Each row has a name. Each question is about the rows just above it.

[123 123 118  48 178 158] : pefov
[103 174  93 168 157 136] : pob
[168  79 142 136 161  92] : tekib
[121  81 120 124  95 117] : gelo
[128 128 128 128 128 128] : tived
[187 170 162 131  99 155] : Zeda
[ 76 151 141  98  84  99] : Pomu
[129 128 127 127 126 128] : sinav
[129 141 129 120 136  41] : Vomam
[112  71 105 143  98 102] : ros
[ 92 125 185 138 135 118] : mura
[164 129  78 147 121 152] : Duno
Move every entry of [128] by -1 step of 1. => [127]
Shift each entry of [129  78 147] by +1 times 1: => [130  79 148]

[130 129 127 128 127 129 128 128 157 201 139]  Pomu
[128 127 137 197 162 128 127 128 128 127 129]  Duno
[129 163 197 137 129 129 129 128 129 128 128]  ros
[131 128 129 129 128 127 127 128 135 195 166]  gelo
[142 203 154 129 128 127 128 128 127 163 196]  Zeda
[129 129 127 129 131 183 181 132 128 128 126]  pefov
[146 206 148 128 128 129 128 127 127 127 129]  tekib
[130 128 127 128 129 128 128 128 132 189 175]  Vomam
[128 128 129 133 189 175 130 130 128 127 128]  tived
[127 128 127 128 126 127 129 142 202 152 128]  mura
[142 203 154 129 128 127 128 128 127 128 129]  pob
[128 129 127 129 128 128 129 152 203 139 128]  sinav
Move every entry of [157 201] by +1 step of 1. => [158 202]
Shift each entry of [206 148 128 128] by -1 times 1: => [205 147 127 127]

[168  60 133 102 137  83] = gelo
[133 123  97 108 189  96] = sinav
[ 94 145 132 123  54 119] = pob
[117 143 110 112 158 109] = mura
Shift each entry of [133 123  97 108] by +1 times 1: => [134 124  98 109]
[102 137] with -1 step of 1 on every entry: => [101 136]

[117 116 144 147 131 138 131 122 124  41 143 107 136 121 133 131] : Zeda
[117 156 141 147 132  97 123 171  85 105 143 149 136 121 133 122] : Vomam
[117 116 144 147 131 138 131 122 124  41 143 107 136 121 133 122] : tived
Move every entry of [143 149] by +1 step of 1. => [144 150]
Shift each entry of [136 121] by -1 times 1: => [135 120]

[132 133 122 122 130  99  97 111 146 114]  ros
[124 142 122  98 126 113  95  97 123 131]  tekib
[ 88 133  98 162 111 130 125 124 140 108]  Zeda
[142 126 122 129 146 102 147 165 119 152]  pob
[132 133 125 122 130 114  97 122 192 114]  gelo
[132 137 155 122 130 120  97 122 215 114]  pefov
[132 148 173 122 130 149  97 132 190 133]  mura
[ 71 133  85 168 102 133 130 127 137 109]  tived
[132 126 103 103 161 177 161  85 136 117]  sinav
[132 133 122 121 130  85  82  97 162 113]  Duno
Move every entry of [ 98 162 111] by -1 step of 1. => [ 97 161 110]
Shift each entry of [99] by +1 times 1: => [100]
[122 129] with -1 step of 1 on every entry: => [121 128]
[130 127] with -1 step of 1 on every entry: => [129 126]
[122 121] with +1 step of 1 on every entry: => [123 122]
Move every entry of [114  97 122] by +1 step of 1. => [115  98 123]

[152 131  88 143 128 128 145 190 154] : gelo
[ 90 117  72 132 128 128 188 113 138] : Pomu
[ 92 101  83 140 127 128 216 162 137] : Zeda
Move every entry of [152 131  88 143] by -1 step of 1. => [151 130  87 142]
Move every entry of [92] by -1 step of 1. => [91]
Move every entry of [ 92 101  83 140] by -1 step of 1. => [ 91 100  82 139]
[152 131  88 143] with +1 step of 1 on every entry: => [153 132  89 144]

[157 114 134 106  84 141 149  69 155 136 173 102 124  87 156 141]  ros
[ 84 137  74 152 140 157 122 172  61  95  93 121 111 180 107 108]  sinav
[129 137 158  95 133 121 136 150  99 144 107 162  89 143 109 114]  mura
Shift each entry of [124  87] by +1 times 1: => [125  88]
[107] with +1 step of 1 on every entry: => [108]
Move every entry of [157 122] by -1 step of 1. => [156 121]
Move every entry of [172  61] by -1 step of 1. => [171  60]
Shift each entry of [162] by -1 times 1: => [161]
Shift each entry of [162  89] by +1 times 1: => [163  90]

[150 121 152 155 107]  Vomam
[ 83 123 112 166 131]  Duno
[ 42 137 111  89  56]  tived
[112 119 134  69 163]  tekib
[152] with -1 step of 1 on every entry: => [151]
[89] with -1 step of 1 on every entry: => [88]
Shift each entry of [119] by -1 times 1: => [118]
Shift each entry of [119 134] by -1 times 1: => [118 133]
Shift each entry of [137 111] by -1 times 1: => [136 110]
[69] with -1 step of 1 on every entry: => [68]
Shift each entry of [150] by +1 times 1: => [151]

[125 121 123  96 106 113 151  93  99  92 146 126 129 149 131  89 133 130
 124 137  97  91 128 125 110 137 140 140 134 165 149 124 118 139 142 161
 174  95 138 139 152 127 126 125 164 114 102  90 134 105 152 163 136 123
 130 124] = tived
[148  97 122 159 111 125 120 140 101 124 130 129 112 122  92 130 159 128
 137 118 122 128 141 140 110 135 134 139 194 132 159 146 119 110 161 162
 150 126 153 150 105 141 133 120 134  97 153  96 106 125 125 169 124 128
 155 139] = gelo
[105 121 123  96 106 113 151  93  99  92 146 126 129 149 131  89 115 130
 124 137  97  91 142 125 110 137 140 140 147 165 149 124 118 139 142 161
 114  95 138 139 152 127 126 125 164 114 102  90 134 105 152 163 136 123
 130 126] = pefov
[151 147 105 142 157 159 133 183 168 119 102 143 112 110 153 153 123 152
 143 128 122 146 149 142 106 125 107 164 142  87 108  98 138 103 152 132
 133 160 130 105 110 109 111 170 115 125 107 158 139 143 106  97 127 173
 124 107] = Zeda
[148  97 122 159 111 125 120 140 101 124 130 129 112 122  92 130 159 128
 137 118 122 128 141 140 110 135 134 139 194 132 159 146 119 110 161 162
 150 126 153 150 105 141 133 120 134  97 153  96 106 125 125 169 124 128
 134 114] = ros
[125 121 123  96 106 113 151  93  99  92 146 126 129 149 131  89 133 130
 124 137  97  91 128 125 110 137 140 140 134 165 149 124 118 139 142 161
 174  95 138  98 135 117 130 108 124 159  85 175 135 134 129 105 153 144
  81 121] = Duno
[125 132 111 104 112 121 141 117  81 141 125 111 156 136 131 117 140 159
  92 129 107 118 157 132 127 138 117 147 151 140 136 112  98 133  98 143
 146 115 143 122 136 108 120 119 174 104 137 124 139 152 138 162 122 135
 106 144] = tekib
Shift each entry of [124] by +1 times 1: => [125]
Move every entry of [152 138] by -1 step of 1. => [151 137]
Shift each entry of [127] by -1 times 1: => [126]

[139 122 142 104 131 116 125 113 134 147 126 162 142 123 138 141 123 145
 152] -> tived
[128 128 128 128 128 128 128 128 128 128 128 128 128 128 128 128 128 128
 128] -> gelo
[118 101 121 148 113 120 103 107 144 131 162 138 140 131 102 139 119 110
 152] -> Pomu
[178 135 162  99 142 111 143 114 134 157 127 155 146 113 155 133 141 159
 165] -> sinav
[ 98 133 122 101 133 130 126 127 121 128 101 157 126 136 135 143 114 136
 114] -> pefov
[125 122 124 137 124 128 123 127 131 125 136 124 128 129 120 127 126 121
 130] -> pob
[117 110 118 144 114 122 112 113 147 129 155 140 143 133 103 140 118 109
 153] -> Zeda
[129 157 143 134 169 131 121  55  84 109 154 106 100 135 136 138 161  90
  94] -> ros
[103 140 118] with +1 step of 1 on every entry: => [104 141 119]
[137] with +1 step of 1 on every entry: => [138]

[143 129 132 130 131 130 129 133 141 134 159 134 132 132 136 131 133 132
 130 134 129 164 136 129 131 135]  sinav
[134 133 148 134 137 139 130 134 134 149 146 149 131 133 142 134 134 131
 142 130 130 144 148 138 130 145]  tived
[143 129 132 130 131 130 129 133 141 134 159 134 132 132 136 131 133 132
 130 134 129 164 136 137 130 141]  mura
[134 129 148 134 137 139 130 134 134 149 146 149 131 133 142 134 131 131
 142 130 128 144 148 138 130 145]  ros
[143 129 132 130 131 130 129 133 141 134 159 134 132 132 136 131 133 132
 130 134 129 164 136 132 169 209]  Duno
[148] with +1 step of 1 on every entry: => [149]
Shift each entry of [131] by +1 times 1: => [132]
Shift each entry of [130] by +1 times 1: => [131]

